[ 0.06  0.82 -0.43 -0.15 -0.19  0.64 -2.63  0.36 -1.07  0.77 -0.24  1.19
 -0.76  0.73 -2.63 -1.43 -0.01  0.59 -0.06  1.37  2.84 -0.25 -0.91  0.10
  0.11 -1.60 -0.53  2.56 -0.85 -0.32 -2.70 -1.56  1.47  1.76  2.22  1.99
  0.12  1.51 -0.74]  1
[-2.10  0.37  2.15  1.17 -0.70  1.60  5.30 -0.34 -0.68  1.37 -2.00 -0.03
 -1.71  1.68 -1.11  0.54 -0.37  0.00  3.57  1.32  5.19  0.72 -1.15 -1.66
 -0.82  0.21  0.37 -0.86  0.02 -0.81 -1.71 -2.66  0.77 -1.05  2.35  0.21
  0.50  2.74 -0.77]  0
[-1.48  2.27  0.72 -0.39  0.06  1.71  1.30  0.39 -0.83  0.52  0.37  0.14
 -0.11  1.40 -1.28  0.79  0.68  0.16  2.14 -0.82  0.90  0.81 -0.72  0.15
  1.79 -1.25  0.24  1.45  0.58 -1.34 -0.58  0.18 -1.05 -1.90  1.43 -0.09
 -1.09  1.72 -0.28]  1
[-1.08 -0.02 -0.24 -0.26 -0.07  0.04 -0.04  0.11 -1.21 -0.17  0.40  0.11
 -1.31 -0.74 -0.90 -2.26 -0.65  0.36  0.63  1.05  4.91  0.40  0.57  0.91
  2.63 -2.51 -1.15  0.30 -1.18 -0.83  0.22 -2.84  0.88 -1.93  1.07 -0.61
 -0.81  1.13 -0.47]  0
[ 0.11  0.73 -0.68  0.34 -1.01  0.30 -3.25  0.40 -1.69  0.63  1.40  1.38
 -0.80  2.39 -2.86 -2.25  0.52  1.46  0.55  0.29 -0.55 -1.17 -0.88 -0.12
  2.50 -1.14 -1.47  3.79 -0.60 -0.05 -2.35 -0.02  0.60 -0.04  1.39  1.12
 -0.01 -0.94  0.14]  1
[ 1.58 -0.85 -0.48  0.49  0.10 -0.26  0.25 -0.91  0.35  0.26 -0.76 -0.82
 -1.49 -0.48  0.12 -0.16 -0.23  0.77 -1.33  1.23  0.06 -0.27 -0.62  0.35
 -1.50  1.83 -0.53 -1.37 -1.54  1.60  0.96 -0.43  1.35  1.83 -0.43  0.95
  0.14 -0.72 -0.11]  2
[ 1.52  0.15 -1.16 -0.59  1.31 -0.63 -2.77  0.62  0.52  0.76  0.19 -1.36
 -1.41 -0.53 -0.49 -0.50 -0.16  0.65 -1.81 -0.15  1.32  1.56 -1.20  2.00
  1.55 -0.30 -1.19 -1.09 -1.10  1.99  2.46 -0.88 -1.25  1.37  0.99 -0.13
 -0.62 -0.87 -0.10]  2
[ 0.85 -1.48 -0.65  0.11 -0.36 -1.28  1.53 -0.56  0.60 -0.37 -1.20 -0.15
 -1.33  0.18  1.17 -0.50 -0.24  2.02 -1.59  1.28 -1.45 -0.60 -0.43 -0.88
 -1.66  1.02 -1.11 -1.17 -1.66  1.34  0.19 -0.52  1.19  3.15 -0.27  2.14
  0.94 -0.37 -0.49]  2
[-2.10  0.74  1.89  0.85 -1.47 -0.38  3.53 -0.48 -1.47 -0.51 -0.57  1.10
 -0.27 -0.53  0.30 -0.19 -0.38 -0.35  3.05 -0.06  4.61  0.65  0.06 -0.68
 -0.04 -0.78 -0.09 -1.24  0.43 -1.13 -0.32 -2.06 -1.09 -1.65  0.06 -1.25
  1.00  2.00 -0.13]  0
[-0.46  0.15  2.14  2.44 -1.21  0.58  1.56 -0.14 -1.26 -0.27  0.89  0.78
 -1.29  0.49 -3.39 -2.50 -2.38 -0.30  6.16  2.51  6.34 -1.36 -1.38 -2.59
 -1.82 -1.13  0.16  0.85  1.12 -2.48 -2.95 -3.64  2.83 -1.91 -0.53 -1.52
  1.25  1.67 -0.82]  0
[-0.73  3.19 -0.08 -0.18 -0.10  1.18 -3.95  1.32 -1.15  0.13  1.94  0.29
 -0.28 -0.55 -2.96 -0.92  1.24 -1.17  1.03  0.59  3.67  0.64 -1.64  2.06
  2.49 -1.86 -0.48  0.81  0.13 -0.28  1.24  0.11 -0.20 -3.24  0.72 -1.73
 -1.66  0.54 -0.46]  1
[-0.74 -1.00  2.44  1.76  0.48  0.92  0.44  0.40  0.43 -0.42 -0.76  1.73
 -0.10  0.98 -1.69 -2.47 -1.62 -0.26  4.41  1.97  7.33 -1.63 -0.44 -2.97
 -3.19 -1.66  0.69 -0.49  0.24 -1.82 -2.98 -3.40  2.01 -1.43 -0.01 -0.68
  2.16  2.06 -0.59]  0
[-0.27  1.83  0.80  2.49 -0.39  0.07  3.14  0.81 -0.37 -0.35 -0.78  2.95
 -0.63 -0.98 -1.82 -0.75 -0.71  0.01  3.26  0.28  4.91 -1.06 -1.27 -2.18
 -0.66  0.18 -0.33 -1.09  0.08 -1.07 -1.24 -1.58 -0.30 -1.89  0.23 -0.89
  0.88  1.48  0.49]  0
[-1.63  0.83  0.83 -1.48  0.08  3.13 -2.12  1.70  0.19  0.25 -0.50  1.60
  0.96  3.47 -1.02 -0.76  1.55  0.82  0.79  0.72 -0.13  0.06  0.27 -0.13
  0.76 -2.53  0.15  3.15 -0.42 -1.27 -4.32  0.84 -0.65 -0.58  3.13  4.24
 -0.86  2.67  0.50]  1
[ 1.69 -0.99 -0.33  1.73 -0.57 -1.09  0.53 -0.76  0.12  0.04 -0.43 -0.66
 -1.29 -0.11 -1.80 -1.17 -1.41  0.27  0.57  1.55  0.12 -1.60 -1.72 -2.14
 -2.27  2.27 -0.15  0.23 -0.30  1.28 -0.29 -1.27  3.78  3.53 -0.51 -0.02
  0.96 -0.20 -1.09]  2
[-1.35  1.63  0.86  1.16 -1.12  0.19  2.47  0.30 -1.40 -0.99  0.17  0.61
 -0.87 -1.57 -0.77 -0.15 -0.67 -1.21  2.62  0.36  3.89 -0.14 -1.15 -0.77
  0.13 -0.30  0.08 -0.41  0.84 -1.75 -0.70 -1.05  0.24 -1.80 -0.26 -0.91
  1.01  1.81  0.02]  0
[ 1.05  1.98  0.64  0.62  1.80  2.34 -2.76 -0.05 -1.04  0.26  1.91  0.48
 -1.02 -0.08 -1.97 -1.20 -0.18 -0.75  2.43 -1.51  6.82  1.18  0.43  1.26
  0.88 -2.18 -0.08  0.06  0.38 -1.82 -0.18 -0.94 -0.86 -4.07  0.53 -1.61
 -0.99 -1.01  0.94]  1
[-1.50  1.51  1.10 -0.33  0.26  0.58  0.11 -0.03  0.24  0.11 -0.22 -0.40
 -0.14 -0.90  0.30  0.12  1.38 -1.11  1.23  0.63  2.31  0.42 -0.44  1.27
  0.83 -0.71 -0.01 -0.60 -0.57 -0.21  0.43  0.23 -2.26 -2.68  0.86 -0.74
 -1.26  1.89  0.02]  0
[ 3.06  0.20 -2.47  0.23  1.16 -1.81 -3.40  0.77 -0.65  0.41  0.37 -1.28
 -2.41 -2.03  0.29 -1.74  0.02  1.41 -2.24  1.04  0.35 -0.10 -0.65  2.59
  1.35  0.36 -2.09  0.59 -3.21  2.64  3.28  1.31 -0.56  0.83  1.36  0.38
 -2.10 -2.10  0.27]  2
[-1.94 -1.84  0.49  0.46 -0.13  0.02  2.09  0.23 -0.38 -0.59  0.29  0.80
 -1.49 -0.91  0.89 -1.62 -0.01  0.16  1.67  1.69  3.99 -1.37  1.14 -0.12
  0.03 -0.85 -0.16 -0.50 -1.69 -1.21 -0.60 -1.56  0.03 -2.25  0.54  1.27
 -0.27  1.43  0.08]  0
[ 2.39  0.36 -1.04  1.73 -0.48 -0.58  2.16 -0.04  0.01 -0.22 -0.62 -0.63
 -2.79 -1.75 -0.59  0.60 -1.10  0.71  0.39  0.72  1.37 -1.14 -2.30 -1.73
 -2.55  2.36 -0.49 -1.06 -1.00  1.05  0.74 -0.92  1.53  2.17  0.33 -0.05
  0.95  0.08 -0.48]  2
[-1.37  2.03  1.72 -0.20  0.12  1.03  2.56  0.01 -1.18  0.74 -0.05  0.37
 -0.44  0.57  1.05  1.31  1.04 -0.55  2.04 -1.74  3.67  1.47  0.35  0.84
  0.02 -1.40  0.39 -1.32  0.24 -0.37  0.41 -0.29 -4.35 -2.75  0.86 -1.53
  0.92  0.16  0.45]  0
